Here is a tiny trained network, its code and every weight. The questions are about switching its units off for an input and a class, where a switched-off unit gives its printed mean instead of its output.

import numpy as np


def w(rows, s, z=0):
    codes = np.array(rows[::2]) - 128.0
    scale = np.full(codes.shape[1], s)
    scale[-1] = z or s
    return codes * scale


def f(y):
    return np.maximum(y, 0)


def log_softmax(a):
    a = a - a.max(-1, keepdims=True)
    return a - np.log(np.exp(a).sum(-1, keepdims=True))


def net(x, mask):
    res = np.array(x, float).reshape(1, 4) / 4 @ E
    y = f(res @ A[0][:, :-1].T + A[0][:, -1])
    res = res + np.where(mask, y, B[0][:, -1]) @ B[0][:, :-1]
    return log_softmax(res[-1] @ U[:, :-1].T + U[:, -1])


A, B = {}, {}
E = w([
[98,90,86,67,107,99,244,53,177,47,69,180],'x0',
[74,57,102,105,236,197,169,139,106,183,203,198],'x1',
[117,165,30,98,156,154,67,3,191,181,151,28],'x2',
[254,87,145,112,101,252,100,145,152,89,90,108],'x3',
],0.0085)
A[0] = w([
[218,94,146,96,96,230,111,143,159,90,89,111,41],'neuron 0',
[115,124,74,115,126,124,91,108,161,140,126,117,81],'neuron 1',
[119,157,132,90,149,137,108,59,151,181,104,83,115],'neuron 2',
[91,83,139,100,202,214,159,110,120,167,178,158,53],'neuron 3',
[131,150,96,109,157,142,95,67,175,137,150,74,82],'neuron 4',
[124,160,71,100,128,157,114,61,200,178,128,96,98],'neuron 5',
[131,172,145,170,78,107,124,131,150,132,52,88,75],'neuron 6',
[123,155,176,170,174,89,56,176,128,173,178,98,45],'neuron 7',
[140,116,169,148,107,134,166,202,125,130,94,178,87],'neuron 8',
[115,116,197,147,114,85,188,195,96,115,97,189,84],'neuron 9',
[148,150,147,208,142,137,61,204,78,202,174,72,71],'neuron 10',
[128,79,133,84,109,92,162,89,156,117,113,152,24],'neuron 11',
[105,109,82,71,123,102,153,86,166,42,100,177,86],'neuron 12',
[124,117,96,115,142,146,100,101,133,148,116,124,87],'neuron 13',
[43,166,143,164,142,58,162,136,128,163,146,97,37],'neuron 14',
[162,215,128,113,83,74,100,137,143,96,110,135,73],'neuron 15',
[106,82,139,96,169,140,117,117,107,164,171,154,57],'neuron 16',
[149,107,191,159,153,91,141,189,83,84,100,166,78],'neuron 17',
[106,186,123,143,130,58,144,132,148,163,143,153,30],'neuron 18',
[117,121,135,110,128,103,141,126,136,134,123,126,57],'neuron 19',
[125,119,185,139,138,112,127,147,116,127,105,153,19],'neuron 20',
[107,77,65,110,187,171,171,155,83,177,184,165,60],'neuron 21',
[178,75,101,110,172,214,109,136,144,107,115,165,47],'neuron 22',
[118,175,136,154,62,106,137,96,118,92,84,89,41],'neuron 23',
[162,152,140,166,139,158,19,188,69,187,182,112,58],'neuron 24',
[165,190,132,128,103,88,108,120,114,87,114,113,70],'neuron 25',
[193,107,135,115,110,206,96,166,182,106,86,102,3],'neuron 26',
[113,130,128,119,164,190,140,138,105,197,179,180,46],'neuron 27',
[112,156,119,124,170,129,86,71,146,147,100,73,96],'neuron 28',
[49,183,116,126,149,2,123,110,79,159,153,156,58],'neuron 29',
[106,109,144,121,140,132,129,142,155,122,139,111,63],'neuron 30',
[95,129,130,145,125,83,149,100,131,122,146,130,70],'neuron 31',
[121,91,197,154,120,97,134,182,79,92,86,159,116],'neuron 32',
[145,172,153,151,80,93,101,113,175,104,96,103,61],'neuron 33',
[135,155,79,101,156,128,86,64,154,127,153,84,106],'neuron 34',
[131,84,98,70,135,101,229,85,180,71,71,138,64],'neuron 35',
[134,160,155,167,98,88,76,145,113,114,102,63,62],'neuron 36',
],0.0094,0.0034)
B[0] = w([
[78,194,193,181,186,174,203,221,221,178,177,43,247],'neuron 0',
[152,119,157,162,108,150,101,148,81,107,170,158,171],'neuron 1',
[219,93,148,160,155,128,122,103,57,115,214,168,199],'neuron 2',
[109,68,162,69,32,21,98,176,167,177,121,190,215],'neuron 3',
[199,98,147,217,118,128,150,78,73,119,198,137,210],'neuron 4',
[175,87,149,198,173,123,149,77,48,130,212,129,224],'neuron 5',
[47,62,147,62,102,60,108,143,124,197,134,155,188],'neuron 6',
[105,186,50,59,154,206,110,42,138,71,37,108,207],'neuron 7',
[208,121,156,170,150,139,89,68,57,140,169,128,210],'neuron 8',
[204,105,139,191,167,130,148,93,69,125,188,128,233],'neuron 9',
[107,177,31,72,136,169,110,69,119,4,38,173,245],'neuron 10',
[94,156,51,125,119,162,86,73,123,93,68,106,172],'neuron 11',
[71,184,29,79,150,185,51,77,95,45,3,103,212],'neuron 12',
[170,117,157,137,160,107,126,120,100,142,170,160,163],'neuron 13',
[73,189,186,193,160,186,159,202,198,145,166,68,190],'neuron 14',
[103,68,153,107,34,81,130,163,144,185,97,166,186],'neuron 15',
[109,71,123,56,78,96,157,168,143,165,100,177,175],'neuron 16',
[197,87,139,158,156,140,134,51,79,121,224,138,219],'neuron 17',
[80,156,211,134,163,154,171,161,181,164,153,59,167],'neuron 18',
[125,142,128,129,121,150,77,121,134,139,115,103,137],'neuron 19',
[133,124,136,153,108,125,136,80,105,113,174,114,160],'neuron 20',
[56,69,137,118,45,45,118,165,156,179,74,189,212],'neuron 21',
[101,161,153,133,121,121,189,210,214,169,157,66,208],'neuron 22',
[100,52,117,76,82,70,151,190,153,147,93,188,183],'neuron 23',
[107,183,33,61,138,171,99,82,95,76,30,93,245],'neuron 24',
[143,87,110,104,104,18,141,161,162,205,90,169,175],'neuron 25',
[72,165,234,150,144,175,191,221,189,140,124,82,216],'neuron 26',
[122,52,101,93,87,61,105,145,163,156,92,145,193],'neuron 27',
[195,66,142,146,172,136,136,93,79,118,169,147,194],'neuron 28',
[101,231,206,185,151,193,190,209,214,155,173,38,218],'neuron 29',
[110,127,156,100,138,92,137,122,106,118,128,124,130],'neuron 30',
[108,176,179,129,176,156,130,176,144,139,114,81,157],'neuron 31',
[210,96,119,214,157,129,113,73,37,144,233,143,223],'neuron 32',
[122,106,138,90,91,71,113,120,140,194,107,190,187],'neuron 33',
[193,109,142,190,141,140,148,98,63,123,195,174,211],'neuron 34',
[106,179,31,59,161,185,36,66,132,31,32,130,232],'neuron 35',
[73,71,102,61,85,58,120,178,152,141,72,205,190],'neuron 36',
],0.0058,0.012)
U = w([
[200,92,141,169,151,120,94,94,2,119,195,143,254],'0',
[128,172,60,68,141,157,81,100,99,48,43,127,223],'1',
[126,63,143,75,66,24,93,153,146,188,97,176,55],'2',
[123,198,208,152,162,169,116,179,212,156,153,50,16],'3',
],0.0091,0.00057)

Each question gives the input, the list of numbers given to net, and the class t.
The units are the neurons (one row each of A and B). Each row of codes is followed by its name. A weight is (code - 128) times the scale printed after its matrix; where a second scale follows, it is the last column's (A, B and U).
mask holds one flag per neuron, in row order. A switched-off neuron (its flag False) gives its mean, the last column of its row in B, instead of its output. The means were averaged over made-up inputs and are rounded, as every weight is.
A unit's drop is (log p(t) with every unit on - log p(t) with that unit switched off) / (log p(t) with every unit on - log p(t) with every unit switched off).
The circuit of an input: a set's keep is (log p(t) with only the set's units on - log p(t) with every unit switched off) / (log p(t) with every unit on - log p(t) with every unit switched off). Starting from the 12 units with the biggest drops (on a tie, the unit counted first), units are removed one at a time, each time the one whose removal leaves the highest keep (on an exact tie, the one counted first), for as long as the keep stays at least 0.8.
units of the circuit, in order: the units of the circuit, biggest drop first
unit that matters most: the unit with the biggest drop
top k neurons: the k neurons with the biggest drops, biggest first
drop when u is switched off: that unit's drop, to one decimal
input [-7,7,-4,-3], class 1: unit that matters most -> neuron 10
input [-7,8,-3,0], class 2: top 3 neurons -> [neuron 3; neuron 21; neuron 27]
input [-4,-7,-2,-8], class 3: top 3 neurons -> [neuron 29; neuron 14; neuron 18]
input [4,0,4,1], class 0: top 2 neurons -> [neuron 10; neuron 24]
input [4,7,6,-8], class 3: top 2 neurons -> [neuron 29; neuron 14]
input [0,4,3,2], class 2: units of the circuit, in order -> [neuron 3; neuron 21]
input [-6,2,6,-8], class 3: top 3 neurons -> [neuron 29; neuron 14; neuron 18]
input [8,-1,8,1], class 0: top 4 neurons -> [neuron 5; neuron 4; neuron 34; neuron 2]
input [-8,1,-7,0], class 1: top 2 neurons -> [neuron 10; neuron 24]
input [-7,-3,6,0], class 1: top 3 neurons -> [neuron 10; neuron 24; neuron 7]
input [-4,4,-2,0], class 1: units of the circuit, in order -> [neuron 10; neuron 24]
input [-8,-7,-4,0], class 1: top 2 neurons -> [neuron 10; neuron 24]
input [-1,-4,-3,5], class 3: top 4 neurons -> [neuron 0; neuron 26; neuron 3; neuron 21]
input [3,-7,8,1], class 0: units of the circuit, in order -> [neuron 5]
input [-4,5,2,-3], class 2: top 3 neurons -> [neuron 3; neuron 21; neuron 35]
input [1,-6,-8,-6], class 0: top 2 neurons -> [neuron 32; neuron 9]
input [-8,6,-7,7], class 1: top 3 neurons -> [neuron 24; neuron 10; neuron 7]
input [8,3,-5,-4], class 1: top 2 neurons -> [neuron 35; neuron 12]
input [1,8,6,-8], class 2: drop when neuron 6 is switched off -> -0.1
input [3,5,2,-6], class 3: units of the circuit, in order -> [neuron 29]
input [-5,3,-2,5], class 1: drop when neuron 29 is switched off -> 0.3
input [2,-7,0,7], class 2: drop when neuron 36 is switched off -> 0.2
input [6,-2,7,-4], class 0: drop when neuron 5 is switched off -> 0.2
